a =
  37.870    60.295    51.640   -71.802   -25.661  -123.041   -96.396  -114.833
 -77.347   -17.866  -140.941    18.492    70.991    49.041     0.481  -118.828
 -43.551    42.368   -44.703   -63.007  -150.161  -164.747    90.340   157.891
  27.432  -238.419   103.870  -105.149  -185.165  -122.055  -268.799  -229.469
   4.043   128.526  -169.448    79.482    53.340    83.976    77.885   -18.402
 -94.172  -112.805   -88.856   -87.602  -232.994   -65.711  -186.520  -224.436
 -89.834   -59.969   -61.269    79.086   105.398   116.132    -9.010  -101.779
 -18.669    38.086  -209.590    48.812  -126.985    14.905  -106.657  -185.422
   0.673    16.685   119.041    58.178    85.472   109.590   -66.743   -69.677
  23.686    21.018   -85.259  -104.064  -216.662  -195.404   109.653   116.272
  58.344  -114.439  -105.841   -54.442  -257.979  -103.342  -208.199  -214.208
 120.923    46.828  -141.938  -120.357  -214.050  -181.208   -66.106  -112.522
a[0,0] = 37.870
a[3,4] = -185.165
a[1,5] = 49.041
a[11,2] = -141.938
a[:, 6] = [-96.396, 0.481, 90.340, -268.799, 77.885, -186.520, -9.010, -106.657, -66.743, 109.653, -208.199, -66.106]
a[:, 2] = [51.640, -140.941, -44.703, 103.870, -169.448, -88.856, -61.269, -209.590, 119.041, -85.259, -105.841, -141.938]
a[4,1] = 128.526
a[9,1] = 21.018
a[11] = [120.923, 46.828, -141.938, -120.357, -214.050, -181.208, -66.106, -112.522]
a[10,3] = -54.442
a[10,1] = -114.439
a[10,4] = -257.979
a[9,2] = -85.259
a[:, 7] = [-114.833, -118.828, 157.891, -229.469, -18.402, -224.436, -101.779, -185.422, -69.677, 116.272, -214.208, -112.522]
a[:, 5] = [-123.041, 49.041, -164.747, -122.055, 83.976, -65.711, 116.132, 14.905, 109.590, -195.404, -103.342, -181.208]
a[4,2] = -169.448
a[4,4] = 53.340
a[8,0] = 0.673
a[0] = [37.870, 60.295, 51.640, -71.802, -25.661, -123.041, -96.396, -114.833]
a[:, 0] = [37.870, -77.347, -43.551, 27.432, 4.043, -94.172, -89.834, -18.669, 0.673, 23.686, 58.344, 120.923]
a[7,1] = 38.086
a[3,5] = -122.055
a[0,1] = 60.295
a[3,6] = -268.799
a[7,4] = -126.985
a[:, 4] = [-25.661, 70.991, -150.161, -185.165, 53.340, -232.994, 105.398, -126.985, 85.472, -216.662, -257.979, -214.050]
a[4,7] = -18.402
a[0,4] = -25.661
a[3,0] = 27.432
a[9] = [23.686, 21.018, -85.259, -104.064, -216.662, -195.404, 109.653, 116.272]
a[7,7] = -185.422
a[6,7] = -101.779
a[1,4] = 70.991
a[4,0] = 4.043
a[6,6] = -9.010

B =
21,28,-8,-49,22,-54,52,35
47,47,-35,-56,19,-43,74,57
10,23,-61,-78,26,-50,58,13
-41,14,-74,4,31,15,25,-6
-10,8,-1,76,-54,21,-30,-1
-39,14,-69,0,30,13,31,-6
26,26,20,-10,21,-8,27,34
15,-1,55,36,-11,22,-19,10
B[0, 0]: 21
B[:, 7]: [35, 57, 13, -6, -1, -6, 34, 10]
B[5]: [-39, 14, -69, 0, 30, 13, 31, -6]
B[3, 6]: 25
B[3, 2]: -74
B[1, 6]: 74
B[:, 1]: [28, 47, 23, 14, 8, 14, 26, -1]
B[0, 6]: 52
B[4, 0]: -10
B[1, 2]: -35
B[7]: [15, -1, 55, 36, -11, 22, -19, 10]
B[5, 2]: -69
B[2, 3]: -78
B[2, 1]: 23
B[0, 3]: -49
B[:, 3]: [-49, -56, -78, 4, 76, 0, -10, 36]
B[:, 5]: [-54, -43, -50, 15, 21, 13, -8, 22]
B[3]: [-41, 14, -74, 4, 31, 15, 25, -6]
B[1, 3]: -56
B[7, 1]: -1
B[6, 2]: 20

grid = [100 -37 -49   0 -42  13  86]
grid[-7]	100
grid[4]	-42
grid[3]	0

M =
6,-26,-74,-53,-9,-64,-70,-14,-26,-40
-64,-39,61,1,-26,47,69,-50,3,-58
6,-27,-74,-53,-9,-64,-70,-14,-26,-39
5,-28,-78,-57,-9,-63,-73,-14,-29,-33
13,10,-20,1,19,-10,-24,15,0,94
9,-24,-75,-53,-8,-66,-72,-12,-26,-37
-63,-38,60,1,-25,45,68,-49,2,-62
-62,-37,60,1,-25,44,68,-49,2,-64
1,-32,-74,-51,-15,-58,-70,-20,-25,-44
-65,-40,61,2,-26,48,69,-50,4,-56
6,-26,-74,-53,-9,-64,-70,-14,-26,-40
M[0,0] -> 6
M[10,4] -> -9
M[10,9] -> -40
M[:, 3] -> [-53, 1, -53, -57, 1, -53, 1, 1, -51, 2, -53]
M[2,3] -> -53
M[4,3] -> 1
M[8,3] -> -51
M[6] -> [-63, -38, 60, 1, -25, 45, 68, -49, 2, -62]
M[4,6] -> -24
M[0,5] -> -64
M[:, 6] -> [-70, 69, -70, -73, -24, -72, 68, 68, -70, 69, -70]
M[8,7] -> -20
M[:, 4] -> [-9, -26, -9, -9, 19, -8, -25, -25, -15, -26, -9]
M[:, 7] -> [-14, -50, -14, -14, 15, -12, -49, -49, -20, -50, -14]
M[10,3] -> -53
M[3] -> [5, -28, -78, -57, -9, -63, -73, -14, -29, -33]
M[8,8] -> -25
M[:, 8] -> [-26, 3, -26, -29, 0, -26, 2, 2, -25, 4, -26]
M[6,9] -> -62
M[4,5] -> -10
M[7,9] -> -64
M[1,9] -> -58
M[6,7] -> -49
M[8,9] -> -44
M[8] -> [1, -32, -74, -51, -15, -58, -70, -20, -25, -44]
M[0,9] -> -40
M[3,9] -> -33
M[0,3] -> -53
M[6,2] -> 60
M[5,6] -> -72
M[9,9] -> -56
M[5,0] -> 9

data = 80,50,-34,-18,64,-77,26,14,-55,98,9,-27,11
data[-13]	80
data[-11]	-34
data[-10]	-18
data[-9]	64

X =
[[ 16   7   6 -48  84  36 -21 -59  -7]
 [ -8  14  -1  -8   2 -26   2  -6  10]
 [  4  15  -4   2   9 -36 -21 -57   4]
 [  1  31  -2  33 -61   4  90   1 -46]
 [-16 -12   3  11 -14 -42  53  11  29]
 [-16  15  12  25 -16 -49 -72 -43  -5]
 [ -9  17   5 -20 -65  -4  32  -2 -11]]
Indices start at 0.
(0, 0): 16
(0, 6): -21
(2, 6): -21
(4, 6): 53
(3, 1): 31
(5, 2): 12
(2, 3): 2
(3, 0): 1
(5, 0): -16
(5, 3): 25
(0, 4): 84
(1, 5): -26
(6, 7): -2
(1, 6): 2
(4, 5): -42
(3, 4): -61
(1, 0): -8
(2, 7): -57
(6, 5): -4
(6, 4): -65
(2, 2): -4
(5, 5): -49
(3, 8): -46
(4, 3): 11
(5, 6): -72
